Below is a small trained network, with its code and all its weights. Each question gives an input and a class and asks what happens when units are switched off, that is, made to give their printed mean instead of their output.

import numpy as np


def w(rows, s, z=0):
    codes = np.array(rows[::2]) - 128.0
    scale = np.full(codes.shape[1], s)
    scale[-1] = z or s
    return codes * scale


def f(y):
    return np.maximum(y, 0)


def log_softmax(a):
    a = a - a.max(-1, keepdims=True)
    return a - np.log(np.exp(a).sum(-1, keepdims=True))


def net(x, mask):
    res = np.array(x, float).reshape(1, 5) / 4 @ E
    y = f(res @ A[0][:, :-1].T + A[0][:, -1])
    res = res + np.where(mask, y, B[0][:, -1]) @ B[0][:, :-1]
    return log_softmax(res[-1] @ U[:, :-1].T + U[:, -1])


A, B = {}, {}
E = w([
[42,99,134,161,209,73,201,52,234,117,137,46],'x0',
[24,47,132,104,195,55,94,81,111,147,2,225],'x1',
[171,135,168,162,33,115,80,81,126,162,87,68],'x2',
[64,26,142,126,105,137,85,229,131,40,79,67],'x3',
[109,153,31,158,70,44,161,42,88,30,106,153],'x4',
],0.0092)
A[0] = w([
[182,219,125,122,130,139,118,148,134,165,196,152,180],'N1',
[67,38,180,149,174,104,85,154,189,130,113,141,197],'N2',
[113,83,100,156,63,23,82,95,43,139,165,134,254],'N3',
[154,212,163,173,62,53,107,73,119,95,75,145,198],'N4',
[98,112,111,156,140,122,129,192,114,108,199,96,110],'N5',
[143,164,192,159,93,193,133,238,160,63,125,95,76],'N6',
[82,90,127,123,186,42,255,81,176,91,87,200,239],'N7',
],0.0091,0.0022)
B[0] = w([
[167,186,207,46,147,86,169,119,195,164,96,108,219],'N1',
[103,124,153,45,67,97,138,252,105,50,98,135,217],'N2',
[177,166,129,85,172,111,196,163,126,194,96,74,210],'N3',
[207,154,138,106,67,131,120,137,60,155,109,38,220],'N4',
[111,78,1,192,109,117,126,158,45,93,134,141,174],'N5',
[215,91,82,211,146,67,153,89,170,120,182,139,227],'N6',
[84,171,153,94,154,169,233,38,130,85,216,160,254],'N7',
],0.0099,0.014)
U = w([
[1,114,71,137,95,192,147,133,186,122,123,111,39],'0',
[107,144,121,134,136,143,48,90,143,113,105,158,10],'1',
[163,95,31,179,79,103,87,107,161,124,130,130,200],'2',
[113,77,64,110,152,101,150,181,118,106,68,166,94],'3',
[148,169,182,33,115,116,118,189,128,143,10,99,248],'4',
[177,136,35,152,144,125,168,60,101,196,131,86,106],'5',
[108,148,153,94,205,154,201,41,146,156,196,163,171],'6',
[74,143,93,144,123,177,74,102,105,169,110,125,2],'7',
],0.0097,0.0038)

Each question gives the input, the list of numbers given to net, and the class t.
The units are the neurons (one row each of A and B). Each row of codes is followed by its name. A weight is (code - 128) times the scale printed after its matrix; where a second scale follows, it is the last column's (A, B and U).
mask holds one flag per neuron, in row order. A switched-off neuron (its flag False) gives its mean, the last column of its row in B, instead of its output. The means were averaged over made-up inputs and are rounded, as every weight is.
A unit's drop is (log p(t) with every unit on - log p(t) with that unit switched off) / (log p(t) with every unit on - log p(t) with every unit switched off).
The circuit of an input: a set's keep is (log p(t) with only the set's units on - log p(t) with every unit switched off) / (log p(t) with every unit on - log p(t) with every unit switched off). Starting from all 7 units, units are removed one at a time, each time the one whose removal leaves the highest keep (on an exact tie, the one counted first), for as long as the keep stays at least 0.8.
circuit, biggest first: the units of the circuit, biggest drop first
unit that matters most: the unit with the biggest drop
k most important neurons: the k neurons with the biggest drops, biggest first
drop of u: that unit's drop, to one decimal
input [-1,0,3,-5,1], class 4: unit that matters most	N6
input [3,-8,-2,-3,-6], class 5: 4 most important neurons	(N7, N5, N6, N2)
input [5,0,1,5,-4], class 3: circuit, biggest first	(N1, N2, N4, N5)
input [0,-3,-2,5,6], class 2: 4 most important neurons	(N7, N1, N5, N4)
input [-1,6,-4,7,-6], class 3: 2 most important neurons	(N1, N4)
input [-8,-5,-8,3,3], class 2: circuit, biggest first	(N7, N6)
input [0,0,7,2,-5], class 2: circuit, biggest first	(N1, N3)
input [-2,-2,0,-4,2], class 4: 3 most important neurons	(N7, N6, N1)
input [1,-5,-3,2,-8], class 2: 2 most important neurons	(N6, N7)
input [-1,-1,1,-8,-1], class 4: 2 most important neurons	(N7, N1)
input [6,-7,8,-8,7], class 4: 2 most important neurons	(N1, N6)
input [-2,-6,5,-4,-2], class 4: 2 most important neurons	(N1, N7)
input [2,7,8,-8,-4], class 4: 2 most important neurons	(N6, N4)
input [8,0,8,4,3], class 4: unit that matters most	N2
input [-7,-6,8,-2,3], class 4: 2 most important neurons	(N1, N7)
input [-4,-8,-3,3,5], class 2: 2 most important neurons	(N7, N5)
input [-4,5,-3,-7,-8], class 4: 2 most important neurons	(N7, N6)
input [3,-1,-1,4,-3], class 3: drop of N2	0.2
input [-7,0,0,4,-2], class 2: drop of N6	0.1
input [-3,-8,-8,7,-6], class 2: circuit, biggest first	(N6)
input [7,0,-6,4,-8], class 3: drop of N2	0.7
